Here is a tiny trained network, its code and every weight. The questions are about switching its units off for an input and a target symbol, where a switched-off unit gives its printed mean instead of its output.

import numpy as np


def w(rows, s, z=0):
    codes = np.array(rows[::2]) - 128.0
    scale = np.full(codes.shape[1], s)
    scale[-1] = z or s
    return codes * scale


def norm(h):
    return h / np.sqrt((h * h).mean(-1, keepdims=True) + 1e-5)


def f(y):
    return y / 2 * (1 + np.tanh(0.7978845608 * (y + 0.044715 * y**3)))


def softmax(a):
    e = np.exp(a - a.max(-1, keepdims=True))
    return e / e.sum(-1, keepdims=True)


def log_softmax(a):
    a = a - a.max(-1, keepdims=True)
    return a - np.log(np.exp(a).sum(-1, keepdims=True))


def net(x, mask):
    ids = ['αθμτψω'.index(c) for c in x.split()]
    T = len(ids)
    res = E[ids] + P[:T]
    r = norm(res)
    for j in range(2):
        rows = slice(4 * j, 4 * j + 4)
        q, k, v = (r @ M[0][rows].T for M in (Q, K, V))
        z = softmax(np.where(np.tri(T) > 0, q @ k.T / 4**0.5, -1e9)) @ v
        o = O[0][rows]
        res = res + np.where(mask[j], z, o[:, -1]) @ o[:, :-1]
    y = f(norm(res) @ A[0][:, :-1].T + A[0][:, -1])
    res = res + np.where(mask[2:6], y, B[0][:, -1]) @ B[0][:, :-1]
    return log_softmax(norm(res)[-1] @ U[:, :-1].T + U[:, -1])


Q, K, V, O, A, B = {}, {}, {}, {}, {}, {}
E = w([
[150,75,66,200,116,169,135,231,58],'α',
[39,160,13,110,91,117,160,114,158],'θ',
[131,143,142,134,173,242,153,209,195],'μ',
[178,215,105,22,147,165,160,83,34],'τ',
[133,238,89,188,136,143,10,71,80],'ψ',
[194,187,125,188,51,138,175,132,141],'ω',
],0.012)
P = w([
[69,43,156,125,255,36,132,73,122],'0',
[45,75,177,127,109,174,116,46,89],'1',
[75,109,166,119,131,111,119,160,100],'2',
[89,122,140,130,133,147,129,142,83],'3',
[99,136,142,130,127,123,117,173,104],'4',
[110,138,129,124,120,129,118,168,112],'5',
[112,145,132,122,117,133,117,165,132],'6',
[110,152,133,120,122,146,127,155,151],'7',
[118,157,127,114,113,150,120,146,163],'8',
[125,167,116,113,114,157,124,139,177],'9',
[130,178,111,100,120,149,126,134,182],'10',
[133,167,103,103,131,140,124,143,166],'11',
],0.0095)
Q[0] = w([
[175,90,166,183,142,44,123,103,138],'h0',
[93,45,159,83,155,121,137,92,139],'h0',
[175,111,130,144,131,80,157,110,167],'h0',
[109,162,92,111,99,156,132,137,147],'h0',
[151,102,166,135,184,65,71,115,117],'h1',
[92,132,133,110,165,19,127,51,146],'h1',
[166,132,179,94,120,89,133,9,125],'h1',
[135,155,179,155,156,41,86,67,132],'h1',
],0.015)
K[0] = w([
[127,176,125,108,89,157,135,129,174],'h0',
[143,142,121,133,46,164,105,178,95],'h0',
[137,176,179,112,114,141,117,127,141],'h0',
[132,108,137,151,173,108,131,116,107],'h0',
[96,87,167,135,99,157,106,181,44],'h1',
[102,9,135,129,157,132,117,150,110],'h1',
[128,35,204,142,180,141,134,132,108],'h1',
[121,20,145,193,126,129,130,189,77],'h1',
],0.016)
V[0] = w([
[180,154,72,81,85,66,188,126,41],'h0',
[221,169,163,172,155,155,89,157,44],'h0',
[123,179,106,202,109,83,152,29,134],'h0',
[169,75,78,207,52,2,114,145,157],'h0',
[112,67,183,86,208,155,79,188,139],'h1',
[104,158,37,211,154,147,105,104,116],'h1',
[124,78,126,192,154,91,180,139,162],'h1',
[174,141,203,191,165,140,74,141,107],'h1',
],0.0094)
O[0] = w([
[168,55,202,90,105,115,70,135,165,112],'h0',
[247,111,55,197,170,52,68,145,57,87],'h0',
[155,99,96,208,110,102,170,115,231,155],'h0',
[189,119,113,65,77,119,220,185,218,175],'h0',
[85,113,139,102,46,100,136,214,165,2],'h1',
[86,155,82,113,192,151,35,126,162,231],'h1',
[166,136,73,168,113,2,129,94,223,108],'h1',
[77,187,82,151,122,105,224,171,140,44],'h1',
],0.0087,0.0085)
A[0] = w([
[119,172,95,55,232,49,158,86,186,160],'n0',
[230,164,91,84,105,151,87,148,72,75],'n1',
[103,118,100,159,208,189,132,2,183,29],'n2',
[166,148,31,207,194,128,94,126,118,4],'n3',
],0.0081,0.0024)
B[0] = w([
[129,143,113,97,68,173,157,142,10,186],'n0',
[167,196,216,82,145,152,149,129,84,206],'n1',
[155,106,218,142,173,36,144,141,124,255],'n2',
[141,167,247,156,63,175,185,63,157,225],'n3',
],0.011,0.0063)
U = w([
[172,106,162,57,44,187,136,148,61,69],'α',
[36,81,233,88,95,90,146,131,179,49],'θ',
[58,221,14,191,148,172,42,108,180,181],'μ',
[146,43,151,142,154,97,1,84,147,177],'τ',
[143,134,215,236,180,59,218,110,122,40],'ψ',
[167,56,42,155,162,47,139,146,151,255],'ω',
],0.0063,0.0038)

Each question gives the input, a string of symbols that net reads in full, and the target symbol t.
The units are the heads (4 rows each of Q, K, V and O) and the neurons (one row each of A and B). Each row of codes is followed by its name. A weight is (code - 128) times the scale printed after its matrix; where a second scale follows, it is the last column's (O, A, B and U).
mask holds one flag per unit, heads first, then neurons. A switched-off unit (its flag False) gives its mean, the last column of its rows in O or B, instead of its output. The means were averaged over made-up inputs and are rounded, as every weight is.
A unit's drop is (log p(t) with every unit on - log p(t) with that unit switched off) / (log p(t) with every unit on - log p(t) with every unit switched off).
The circuit of an input: a set's keep is (log p(t) with only the set's units on - log p(t) with every unit switched off) / (log p(t) with every unit on - log p(t) with every unit switched off). Starting from all 6 units, units are removed one at a time, each time the one whose removal leaves the highest keep (on an exact tie, the one counted first), for as long as the keep stays at least 0.8.
units of the circuit, in order: the units of the circuit, biggest drop first
most important unit: the unit with the biggest drop
top k neurons: the k neurons with the biggest drops, biggest first
which heads matter: for each layer, one digit per head in row order, 1 if its drop is at least 0.15 and else 0, layers parted by /
drop when u is switched off: that unit's drop, to one decimal
input ω μ ω μ, target ω: most important unit : h0
input ω ω τ α θ ω α τ, target ω: which heads matter : 10
input μ τ ψ, target μ: units of the circuit, in order : (h0, h1, n2)
input ω τ θ α α, target ω: which heads matter : 10
input ψ α ω α, target ψ: which heads matter : 01
input α α μ θ α μ, target τ: which heads matter : 01
input τ α α α ω ψ θ α, target τ: which heads matter : 10
input ω α θ ω θ μ τ ψ α μ ψ, target ω: which heads matter : 10
input ω μ α α θ ω θ θ θ ψ ω μ, target ω: top 2 neurons : (n1, n3)
input θ α α ψ α μ, target μ: top 2 neurons : (n3, n1)
input ψ ψ ψ θ ψ α θ α α α τ, target ψ: which heads matter : 10
input α μ μ α ψ, target α: which heads matter : 10
input ω θ α ψ μ θ ω θ, target τ: which heads matter : 01
input α α α, target ω: which heads matter : 01
input θ μ α θ α ω, target θ: which heads matter : 10
input μ ψ θ θ α ω α α α θ ω, target μ: top neuron : (n1)
input μ ω α θ θ α α ψ μ, target μ: drop when h0 is switched off : 0.1
input τ α α α α θ α ψ α θ τ ω, target τ: drop when n2 is switched off : 0.0
input θ τ α ω α α θ α, target θ: drop when h0 is switched off : 1.0
